Where the symbols take the items:
from | j g t m k o
Vin | Suf Bal Dep Rom Zol Vep
Pav | Dep Fiv Tiz Lef Gep Bal
Bof | Zus Fal Sib Pip Bak Fon
Ler | Dar Riz Mot Dom Ton Buz
Zib | Bal Zut Fiv Sib Rep Bak
Gat | Bok Kuf Zan Bag Pog Rok
Suz | Dul Vep Suf Mot Mun Ton
Vor | Vuf Zan Tep Fis Pok Bok
Rom | Buz Sok Riz Zol Vin Ved
Sok | Rom Sib Lef Mam Bal Zus
Bok | Rep Gat Vor Zut Sez Tep
Zus | Ved Bof Sok Lof Tiz Lef
Mot | Gur Ved Buz Mun Suz Ler
Dul | Pel Suz Bag Gur Rok Fof
Fon | Lef Pok Bof Vuf Fiv Sib
Fiv | Pav Fis Bak Fon Vuf Zib
Kuf | Gat Zol Dom Suf Buz Mun
Dep | Ton Pav Vep Riz Bog Vin
Tep | Pip Rok Bok Pel Fal Vor
Dom | Zan Bog Mun Ton Ler Kuf
Sib | Sok Sez Fon Rep Zib Bof
Bog | Dom Gep Fil Dep Riz Zol
Tiz | Vep Bak Bal Zus Lof Pav
Gur | Fal Mot Pog Rok Dul Dar
Lef | Riz Fon Zus Gep Pav Sok
Dar | Pok Ler Gur Zan Fof Pog
Bal | Vin Zib Pav Sok Mam Tiz
Fil | Mun Lof Zol Vep Ved Bog
Pel | Bak Dul Zut Fal Tep Fis
Sez | Sib Pog Pok Bok Zut Fal
Pok | Fon Dar Fal Vor Fis Sez
Buz | Pog Rom Ler Kuf Suf Mot
Fis | Fiv Fof Pel Pok Vor Zut
Fof | Fis Ton Dul Dar Zan Bag
Gep | Bog Vuf Lof Pav Lef Mam
Pip | Lof Tep Rep Bak Bof Vuf
Ton | Fof Dep Suz Ler Dom Suf
Ved | Mot Zus Rom Fil Vep Riz
Vep | Suz Tiz Vin Ved Fil Dep
Zan | Vor Dom Rok Fof Dar Gat
Pog | Sez Buz Dar Gat Bag Gur
Rep | Mam Bok Vuf Zib Sib Pip
Zol | Kuf Mam Bog Vin Rom Fil
Rok | Tep Mun Gat Dul Gur Zan
Mun | Rok Fil Kuf Suz Mot Dom
Vuf | Gep Vor Pip Fiv Fon Rep
Fal | Bof Gur Sez Tep Pel Pok
Bak | Tiz Pel Zib Bof Pip Fiv
Suf | Bag Vin Ton Buz Kuf Suz
Lof | Fil Pip Mam Tiz Zus Gep
Riz | Ler Lef Ved Bog Dep Rom
Bag | Zut Suf Fof Pog Gat Dul
Mam | Zol Rep Gep Bal Sok Lof
Zut | Zib Bag Fis Sez Bok Pel

In the rows, 160 means zero.

The rows follow the links: the fewer symbols apart two items are, the more alike their rows tend to be.

Each row is also shifted at random along 4 hidden directions that mean nothing.

Some items, each with a row of numbers:
Ton ->  162   185   170   157   105   175   202   187   185   168   124   174   176   164   181   194   139   108   190   161   160   121   205   191   119    64   164
Zol ->  190   175   152   160   164   173   132   149   184   150   188   136   180   131   161   148   166   133   191   194   182   163   213   112   177   159   209
Mot ->   53   142   142   176   148   177   151   139    67   105   178   151   191   144   165   170   168   177   138   163   159   177   125   187   147   241   147
Bok ->  182   153   123   129   195   146   139   143   225   158   173   149   143   114   159   148   127   147   203   176   112   204   222   125   150   156   178
Zus ->  181   160   154   145   170   155   112   135   140   151   168   145   202   142   163   142   139   124   133   187   133   178   128   141   135   202   208
Riz ->  177   135   179   164   124   151   166   175   141   150   153   138   187   136   172   138   167   102   147   189   156   156   152   160   174   146   179
Zib ->  263   162   171   170   177   181   175   166   209   177   161   124   146   185   148   159   144   186   160   133   158   149   190   135   150   165   170
Fiv ->  289   161   168   150   165   139   146   164   203   150   130   121   158   163   144   146   123   133   160   129   176   190   158   149   149   168   150
Mun ->   74   189   137   155   168   183   159   185   156   149   172   227   176   145   215   186   169   159   170   208   155   133   175   197   148   112   190
Sok ->  185   137   181   159   159   167   153   145   154   177   201   116   184   144   141   131   157   136   139   179   134   148   171    98   144   192   194
Dep ->  216   183   190   164   131   141   133   167   155   174   129   144   153   169    79   151   170   104   152   167   190   171   176   160   156   127   174
Fal ->  231   143    71   121   188   152   102   138   196   123   147   148   196   102   192   157    92   106   132   161    74   208   154   143    91   177   190
Buz ->   77   158   194   163   114   188   185   161   133   199   164   185   123   163   135   147   213   133   159   158   127   152   183   132   139   110   167
Lef ->   87   142   192   159   165   131   166   175   136   172   156   131   189   179   149   147   145   137   142   172   140   137   116   188   176   175   154
Bal ->  218   171   177   172   174   183   155   147   159   142   183    82   187   159   150   159   152   191   158   124   206   139   174   160   169   226   163
Bog ->  185   169   180   131   153   122   125   139   164   151   153   149   177   130   133   151   167    98   181   210   192   187   172   155   173   133   177
Bak ->  155   196   141   122   208   154    94   157   184   164   139   180   166   191   115   174   113   141   137   146   134   171   166   170   101   150   180
Vin ->  119   190   189   181   132   201   170   171   153   175   184   144   185   187   141   157   175   173   160   149   190   123   201   159   152   153   179
Ved ->   86   140   167   189   163   174   172   174    86   151   187   157   198   168   199   162   186   192   118   179   169   126   108   195   153   204   156
Dom ->  245   147   128   157   135   148   157   162   189   100   161   110   202    91   227   174   144   111   202   191   203   191   191   164   179   163   161

The symbols that take the first to the second take the third to the fourth, perhaps in another order. What is the fourth?
Answers are names.
A  166   200   159   140   187   154   132   167   188   175   151   192   150   192   126   162   134   158   127   139   137   148   158   187   120   148   177
B  201   171   168   142   184   160   179   186   254   210   168   194   150   167   199   148   153   150   187   178   140   129   203   133   141   113   197
C  113   178   117   159   195   153   144   156   159   135   152   149   172   182   171   185   127   201   150   120   149   179   145   203   128   197   145
D Bok

A  146   180   131   147   202   156   134   185   172   153   178   168   196   146   217   158   135   147   165   193   170   122   170   190   143   165   206
B  108   170   164   156   181   187   161   156   158   139   174    75   204   164   153   177   127   191   172   124   197   134   160   170   153   229   176
C  259   148   121   162   167   188   164   162   178   130   153   199   149   126   239   185   163   193   179   179   145   153   169   175   166   127   163
D Bag

A  143   155   164   176   171   138   221   194   190   171   156   168   137   177   220   176   159   202   194   165   183   145   143   199   201   131   134
B  227   173   153   153   186   136   139   128   223   175   167   180    93   142   135   148   175   161   181   174   143   204   199   100   177   145   165
C   91   171   116   146   136   173   166   153   215   130   111   136   210   132   182   203    77   120   195   125   142   188   178   212   113   118   171
D Bag

A  167   180   143   136   176   169   132   139   157   152   185   147   181   121   148   142   169   137   187   207   197   182   209   121   165   180   200
B  116   168   104   136   159   185   146   132   201   109   182   110   224    91   215   165   123   125   200   181   170   180   217   155   159   170   184
C  172   136   154   168   155   165   158   132   188   158   165   126   160   141   169   140   139   162   149   137    96   189   168   107   153   194   159
D Sib

A   41   187   170   190   143   212   207   173    83   123   162   182   183   221   196   212   200   253   136   108   210   102   138   240   170   178   120
B  101   181   193   152   158   181   183   179   214   196   185   193   172   158   178   166   164   145   186   200   142   113   216   155   147    77   203
C  192   118   145   180    96   174   193   167   125   110   154    98   227   114   215   183   149   137   160   166   175   166   148   157   166   179   145
D Vep

A   49   185   162   154   134   152   205   203   219   192   147   228   146   172   211   171   151   107   207   200   145   119   190   195   140    29   181
B  192   149   165   182   115   174   204   181   163   156   146   126   227   142   221   149   132   106   163   178   169   139   139   171   160   154   178
C   92   144   173   180   189   139   170   197   143   186   175   196   150   208   189   150   177   200   129   152   112   125   106   174   144   169   151
D Pel

A  110   182   161   155   188   145   164   186   225   209   156   229    89   177   141   156   171   168   190   163   118   174   207   146   170    93   164
B  238   156   158   146   188   164   147   150   201   153   193   115   190   114   190   129   157   140   173   186   196   149   192   120   177   178   215
C  175   135   170   166   175   153   174   155   207   185   159   117   177   143   175   135   113   141   137   157    95   156   153   118   135   195   200
D Rom

A  124   168   166   167   163   178   153   118   157   153   159   147   126   172   106   189   169   198   180   114   178   184   190   149   164   170   142
B  230   171   109   175   155   184   143   136   143   113   133   161   157   142   186   182   134   169   161   131   176   179   168   171   140   171   150
C  145   187   155   165   165   193   161   165   107   118   166   138   209   179   184   189   162   190   126   160   220   134   134   201   146   216   159
D Dep

A  191   161   139   154   151   132   147   143   155   130   148   153   174    96   175   165   167   103   195   207   194   212   183   162   177   146   159
B  215   162   154   161   142   139   128   126   154   123   133   135   143   137   104   158   144   134   179   129   175   216   162   156   172   161   102
C  137   146   148   152   137   148   152   149   171   170   115   174   170   134   150   147   134   106   161   166   105   204   151   159   131   130   143
D Vor

A  188   152   194   163   121   144   169   201   158   210   140   187   169   173   149   131   182    97   151   224   136   132   166   146   156    84   177
B  189   149   176   184   165   170   186   188   173   205   153   214   143   199   197   155   157   181   121   173   107   111   125   153   128   141   160
C  171   156   164   169   179   173   170   155   159   146   159   119   149   169   131   170   137   218   169    97   171   187   181   142   182   208   140
D Ton

A  203   166   196   175   193   155   174   188   113   175   215   201   140   201   183   169   228   229   143   192   210    99   126   176   209   168   157
B  193   168   158   144   155   169   151   187   198   127   124    90   232   168   192   155    75   117   165   147   181   140   157   206   135   160   165
C  153   173   155   163   172   174   144   167   112   137   196   184   172   151   198   170   200   176   146   195   196   140   157   182   184   166   169
D Dep

A  121   168   194   145   152   117   142   161   153   171   168   179   154   153   132   147   192   128   187   202   206   176   164   167   184   127   157
B  231   133   155   166    97   162   167   156   150   147   129   134   194   108   178   153   155    83   168   181   145   179   143   132   148   130   155
C  116   145   154   148   162    98   134   142   186   159   131   174   152   150   112   136   132   100   143   156    81   232   141   151   128   135   144
D Fiv

A  204   164   140   159   142   175   173   156   194   111   120   112   188   139   214   191    86   140   194   133   164   196   165   185   147   130   139
B  124   154   168   160   143   142   159   160   151   155   149   187   146   141   168   170   184   136   192   192   194   194   169   183   200   143   148
C  175   158   110   152   205   156   150   169   179   131   168   202   141   145   197   167   139   189   163   180   142   172   154   171   156   171   167
D Gur

A  175   189   193   167   118   169   201   213   196   182   132   169   206   187   197   178   143   120   176   162   185    90   172   195   153    70   170
B  133   147   188   177   116   177   180   153   128   180   180   178   148   158   141   153   202   161   163   175   138   147   176   115   163   143   148
C  234   137   188   187   131   137   217   211   218   198   136   183   150   172   196   134   161   125   149   179   118   105   128   160   165    93   164
D Mam

